[-24 -50  -3  18 -12 -54   3 -65  71  20  15   7 -16  10  24  23  88  -1
 -28  -1 -20 -13 -14 -77   3   5  92] : [73]
[-19  -5 -26  50 -59 -14  11  -4  68 -12  49 -17  62  -3  20 -12  40  29
 -15 -11  13   9  15 -28  -1  36  -6] : [73]
[  9 -34   6 -54  20   6 -17 -34 -39  -3 -49  11 -81 -26   3   8  -5 -14
  -4  20 -16   7  10   9   6  -9  97] : [76]
[ -2  19 -18 -18 -45  20  -5  14  -5 -22   9  -8 -20 -22  12 -38  -9  14
 -10  20  16  22  31   3   1  22  17] : [73]
[ -9  21  37 -24  37  -7 -47 -54 -36  -6 -24 -10 -43   9   2  32 -25  -1
  18   8  -2 -19  26  45  -8 -64  80] : [76]
[ 17  -8  29  -4  79  -8 -30 -32 -28  22 -34   1 -44  17 -30 -20 -36 -22
   3  27   0 -15 -18  24  -9 -43   7] : [76]
[  0  18  47  -9  43 -10 -26   4 -38   8  -3   6  -1  20   4   6 -52  -3
  23 -17   4 -22 -12  57 -14 -29  -7] : [76]
[-31  25 -42  40 -73   7  -6 -34  56 -37  35 -26  -8 -19  38 -22  41  33
  -5 -21  13  28  47 -37   1  19  55] : [73]
[ 46 -29  -6 -24 -41 -37  61  81 -17  20 -43  77  -3 -30  24  -8  39   5
 -35  23 -31   4 -85 -65  -7  70   5] : [76]
[-14  41  27 -30   6   4 -59 -38 -25  -9 -13 -25 -32   8   7  37 -50  -1
  27 -11   1 -16  37  73 -12 -60  85] : [76]
[  7  35  17 -34  31   9 -54 -35 -42  -1 -33 -15 -72  -1 -18  21 -64 -13
  24  10  -4 -11  28  61  -9 -57  55] : [76]
[-26  15  55   5 -25 -41 -21 -15  11  -6  32 -20  10  23  39  -1  16  34
 -13   5  31 -23  10   8 -20 -14  62] : [76]
[ 11   0  -3 -28 -71  -1  43  47   4 -13  23   8  57 -28  54  36  27  32
  -9 -18 -13  10  -4 -20   3  58 -11] : [76]
[ -2  21 -26  78 -11 -19 -56 -23  68  15   0 -11 -24  27 -21 -53 -52 -12
   2  13  24  -7  14  36 -28 -18 -14] : [73]
[ 15  -1   6 -50  -9  -7  10  -1 -20  -2 -26  11 -55 -19  10 -15  27   7
 -25  42  -1  13   2 -34  -3  24  28] : [76]
[ -4  -7  44 -39 -18 -33  27  32 -27  -6  17   5  29   2  44  35  56  31
 -17   3  -1 -20 -12 -24  -5  19  43] : [76]
[ -8  16   6  38 -13  -2   8  22  -2  -7  17  -4  25  16   6 -59   2  17
  -4   0  33   1 -13   5  -7  19 -42] : [76]
[ 19 -33  25 -43 -31 -47  59  25  -1   5  -2  43   6 -16  46  31  81  21
 -43  28 -26  -3 -52 -80  -4  52  35] : [76]
[  0   1 -26  71  -3 -15 -62 -38  66  12  -2 -19 -34  23 -23 -40 -64 -23
   4   8  17  -9  18  37 -16 -35  26] : [73]
[  27   16   48   -3   35    2  -17   56  -33   22  -18   18   36   29
   -8  -22 -113   -9   25   -7   15  -23  -40   84  -20    1 -114] : [76]
[ -6  47   0 -35 -23  27 -27   8 -39 -18 -11 -38 -26  -9   2 -15 -36  16
   6  21  23   5  58  37  -9 -20  17] : [76]
[ 33 -35 -22  44  48   8  -7  -4   5  25 -43  15 -46   5 -46 -60 -16 -37
 -13  26  -1  12 -34  -8   8  -6 -72] : [73]
[ 34 -37 -10 -82  -6  -2  22  28 -29  15 -40  17 -29 -24  -3  54  13 -16
 -12  15 -45 -15 -24 -15  12  -7  90] : [76]
[-27  19 -27  12  32  24 -72 -56   2  -2 -19 -36 -41  16 -46 -19 -52 -30
  24  -3  14  -8  56  69   3 -74  50] : [76]
[-18  35 -45  59 -58  14 -23 -42  54 -28  19 -26 -25 -12  18 -57   6  24
 -10   3  26  38  31 -26  -7   5  50] : [73]
[  6   2  28 -41  31 -13 -28 -45 -38   1 -37   8 -77  -9   6  12  -6  -2
  -1  15 -14  -4   3  12  -6 -26  89] : [76]
[-44  39 -30  32  -6  23 -87 -74  33 -16   8 -50 -40  14 -25   6 -52 -15
  36 -23  15  -3  89  73  -6 -77  77] : [73]
[ 18 -40  -3  88  25 -31  -5  14  70  36   7   9  25  36 -20 -21 -31 -22
  -9  -1  -4 -18 -53   4  -8  17 -81] : [73]
[ 19 -26  27 -56   2 -13  55  46 -43   6 -15  32  22 -14  17  18  46   8
 -19  15 -20  -2 -41 -34   5  45 -64] : [76]
[-25  33  28 -61 -42 -10  -8 -11 -40 -31   2 -13 -25 -16  45   1  46  37
  -8   7  20   2  45  -8  -7  -8 107] : [76]
[  1  -7  12 -32  73  17 -52 -35 -30  18 -47 -17 -71  18 -64 -25 -37 -40
   9  40  14 -18   7  45   0 -68   7] : [76]
[-24  31  -7  60 -14  -5  -9  -8  47 -14  35 -13  13  14   3 -70  -6  25
   2  -2  39   9  10   1 -13   8 -16] : [73]
[ -2   4  14  51  56 -18 -34 -66  25  13 -13  -7 -50  26 -22 -44  -1 -16
   1   6   5  -8 -10  -8  -3 -36  40] : [73]
